Here is a tiny trained network, its code and every weight. The questions are about switching its units off for an input and a target symbol, where a switched-off unit gives its printed mean instead of its output.

import numpy as np


def w(rows, s, z=0):
    codes = np.array(rows[::2]) - 128.0
    scale = np.full(codes.shape[1], s)
    scale[-1] = z or s
    return codes * scale


def f(y):
    return np.maximum(y, 0)


def softmax(a):
    e = np.exp(a - a.max(-1, keepdims=True))
    return e / e.sum(-1, keepdims=True)


def log_softmax(a):
    a = a - a.max(-1, keepdims=True)
    return a - np.log(np.exp(a).sum(-1, keepdims=True))


def net(x, mask):
    ids = ['ΘΠΦΨδεζηλμξσ'.index(c) for c in x.split()]
    T = len(ids)
    res = E[ids] + P[:T]
    u = 0
    for l in range(2):
        r = res
        for j in range(3):
            rows = slice(3 * j, 3 * j + 3)
            q, k, v = (r @ M[l][rows].T for M in (Q, K, V))
            z = softmax(np.where(np.tri(T) > 0, q @ k.T / 3**0.5, -1e9)) @ v
            o = O[l][rows]
            res = res + np.where(mask[u + j], z, o[:, -1]) @ o[:, :-1]
        u += 3
        y = f(res @ A[l][:, :-1].T + A[l][:, -1])
        res = res + np.where(mask[u : u + 4], y, B[l][:, -1]) @ B[l][:, :-1]
        u += 4
    return log_softmax(res[-1] @ U[:, :-1].T + U[:, -1])


Q, K, V, O, A, B = {}, {}, {}, {}, {}, {}
E = w([
[140,162,90],'Θ',
[120,141,130],'Π',
[90,130,168],'Φ',
[142,161,92],'Ψ',
[128,147,133],'δ',
[63,99,162],'ε',
[128,145,125],'ζ',
[77,98,53],'η',
[154,18,66],'λ',
[150,193,7],'μ',
[252,8,154],'ξ',
[241,72,243],'σ',
],0.019)
P = w([
[1,60,72],'0',
[35,89,84],'1',
[71,101,88],'2',
[98,111,99],'3',
[119,117,105],'4',
[138,126,115],'5',
[155,129,110],'6',
[168,131,125],'7',
[182,137,129],'8',
[196,142,134],'9',
[201,139,154],'10',
[185,133,192],'11',
[197,146,169],'12',
[169,138,165],'13',
],0.0081)
Q[0] = w([
[204,136,109],'L0H1',
[156,2,89],'L0H1',
[140,151,140],'L0H1',
[127,211,198],'L0H2',
[121,189,114],'L0H2',
[105,193,183],'L0H2',
[200,145,197],'L0H3',
[78,82,129],'L0H3',
[102,107,32],'L0H3',
],0.014)
K[0] = w([
[158,104,187],'L0H1',
[107,60,120],'L0H1',
[74,250,212],'L0H1',
[68,111,98],'L0H2',
[175,225,139],'L0H2',
[29,169,145],'L0H2',
[123,181,123],'L0H3',
[39,146,98],'L0H3',
[154,169,82],'L0H3',
],0.016)
V[0] = w([
[199,148,124],'L0H1',
[94,189,98],'L0H1',
[196,140,2],'L0H1',
[166,71,150],'L0H2',
[225,114,107],'L0H2',
[152,121,85],'L0H2',
[48,94,35],'L0H3',
[76,190,107],'L0H3',
[79,143,189],'L0H3',
],0.0089)
O[0] = w([
[103,104,67,146],'L0H1',
[254,186,154,109],'L0H1',
[100,162,214,254],'L0H1',
[79,35,171,124],'L0H2',
[54,141,198,199],'L0H2',
[152,120,134,196],'L0H2',
[168,167,202,237],'L0H3',
[234,147,205,147],'L0H3',
[190,27,149,26],'L0H3',
],0.005,0.0086)
A[0] = w([
[115,90,119,2],'L0N1',
[73,101,171,48],'L0N2',
[116,129,105,128],'L0N3',
[180,115,246,78],'L0N4',
],0.014,0.0044)
B[0] = w([
[254,176,54,153],'L0N1',
[197,143,58,202],'L0N2',
[157,200,84,168],'L0N3',
[139,179,21,253],'L0N4',
],0.0083,0.0055)
Q[1] = w([
[63,194,123],'L1H1',
[142,201,125],'L1H1',
[133,90,80],'L1H1',
[125,171,100],'L1H2',
[75,106,105],'L1H2',
[145,107,133],'L1H2',
[126,44,115],'L1H3',
[178,7,209],'L1H3',
[70,99,90],'L1H3',
],0.014)
K[1] = w([
[181,80,165],'L1H1',
[136,155,35],'L1H1',
[88,160,169],'L1H1',
[139,137,124],'L1H2',
[91,50,131],'L1H2',
[188,159,156],'L1H2',
[253,58,176],'L1H3',
[83,66,197],'L1H3',
[145,125,123],'L1H3',
],0.013)
V[1] = w([
[117,180,33],'L1H1',
[26,182,16],'L1H1',
[146,147,4],'L1H1',
[213,119,176],'L1H2',
[254,26,73],'L1H2',
[239,205,144],'L1H2',
[121,68,63],'L1H3',
[227,174,191],'L1H3',
[96,102,196],'L1H3',
],0.0073)
O[1] = w([
[164,107,29,223],'L1H1',
[37,204,165,184],'L1H1',
[35,159,14,247],'L1H1',
[33,122,119,122],'L1H2',
[144,68,61,114],'L1H2',
[84,112,1,226],'L1H2',
[65,207,108,121],'L1H3',
[88,128,152,151],'L1H3',
[83,33,32,35],'L1H3',
],0.0064,0.013)
A[1] = w([
[154,183,94,68],'L1N1',
[10,189,88,56],'L1N2',
[149,64,225,255],'L1N3',
[144,132,102,179],'L1N4',
],0.014,0.0074)
B[1] = w([
[197,113,132,207],'L1N1',
[148,71,186,253],'L1N2',
[253,129,118,128],'L1N3',
[16,155,196,171],'L1N4',
],0.011,0.035)
U = w([
[179,114,103,107],'Θ',
[159,138,115,88],'Π',
[248,128,178,169],'Φ',
[123,146,121,121],'Ψ',
[155,141,123,87],'δ',
[90,208,145,179],'ε',
[177,116,112,38],'ζ',
[28,197,211,133],'η',
[98,84,94,254],'λ',
[152,25,154,58],'μ',
[238,92,23,192],'ξ',
[172,108,117,17],'σ',
],0.011,0.0052)

Each question gives the input, a string of symbols that net reads in full, and the target symbol t.
The units are the heads (3 rows each of Q, K, V and O) and the neurons (one row each of A and B). Each row of codes is followed by its name. A weight is (code - 128) times the scale printed after its matrix; where a second scale follows, it is the last column's (O, A, B and U).
mask holds one flag per unit, layer by layer, with each layer's heads first. A switched-off unit (its flag False) gives its mean, the last column of its rows in O or B, instead of its output. The means were averaged over made-up inputs and are rounded, as every weight is.
A unit's drop is (log p(t) with every unit on - log p(t) with that unit switched off) / (log p(t) with every unit on - log p(t) with every unit switched off).
The circuit of an input: a set's keep is (log p(t) with only the set's units on - log p(t) with every unit switched off) / (log p(t) with every unit on - log p(t) with every unit switched off). Starting from the 12 units with the biggest drops (on a tie, the unit counted first), units are removed one at a time, each time the one whose removal leaves the highest keep (on an exact tie, the one counted first), for as long as the keep stays at least 0.8.
units of the circuit, in order: the units of the circuit, biggest drop first
k most important neurons: the k neurons with the biggest drops, biggest first
top k neurons in layer l: the k neurons of layer l with the biggest drops, biggest first
which heads matter: for each layer, one digit per head in row order, 1 if its drop is at least 0.15 and else 0, layers parted by /
input μ Π μ λ λ Θ Θ μ μ μ λ σ μ Φ, target Φ: which heads matter => 100 / 001
input μ Ψ μ μ λ Ψ λ μ μ μ Ψ σ Ψ, target λ: units of the circuit, in order => [L0H3 L0H1]
input Ψ Π μ η Π μ μ Ψ Π Ψ λ ξ Ψ ζ, target μ: which heads matter => 011 / 110
input μ σ μ σ Θ, target λ: 2 most important neurons => [L1N1 L0N1]
input μ ζ η λ λ Φ σ μ, target λ: units of the circuit, in order => [L0H2 L0H1]
input μ Π μ μ μ σ ξ μ, target λ: units of the circuit, in order => [L0H1 L0H3]
input μ ζ μ δ δ ξ Π, target μ: units of the circuit, in order => [L0N4 L0H3 L1N2 L1H1]
input μ Θ ε ξ Ψ, target μ: units of the circuit, in order => [L0N4 L1N2 L0H3 L1H1]
input μ μ μ λ μ δ ε, target Φ: top 2 neurons in layer 0 => [L0N4 L0N2]
input ε μ Θ δ ζ μ Ψ μ, target Φ: units of the circuit, in order => [L1N1 L1N2]
input Ψ Ψ Ψ ζ μ Ψ μ ε μ ξ η, target η: 4 most important neurons => [L1N1 L0N2 L1N2 L0N4]
input ξ δ μ, target μ: top 2 neurons in layer 0 => [L0N1 L0N2]
input μ λ Ψ δ μ μ λ μ η, target η: units of the circuit, in order => [L1N1 L0N4]
input μ μ ζ, target Φ: top 2 neurons in layer 1 => [L1N1 L1N2]
input μ η μ λ, target λ: units of the circuit, in order => [L1N1 L1H3]
input η μ δ δ μ μ μ η Ψ Ψ λ ξ Θ, target μ: units of the circuit, in order => [L0N4 L1N2 L0H3 L1H1]
input ξ λ μ σ σ ε ζ, target λ: units of the circuit, in order => [L0H3 L0H1]
input λ μ μ Ψ, target Φ: 3 most important neurons => [L1N4 L1N1 L1N2]
input μ μ Ψ σ μ Φ, target Φ: which heads matter => 100 / 000
input μ Ψ δ, target Φ: top neuron in layer 0 => [L0N4]
input Φ Ψ μ μ ξ λ μ Π ε, target Φ: 4 most important neurons => [L1N1 L1N2 L0N4 L0N3]
input μ λ Θ Θ μ δ ξ Ψ μ ξ Θ, target μ: units of the circuit, in order => [L1N2 L0H3]
input η λ μ Φ λ Θ μ μ Ψ Θ ζ σ Θ, target λ: which heads matter => 101 / 000
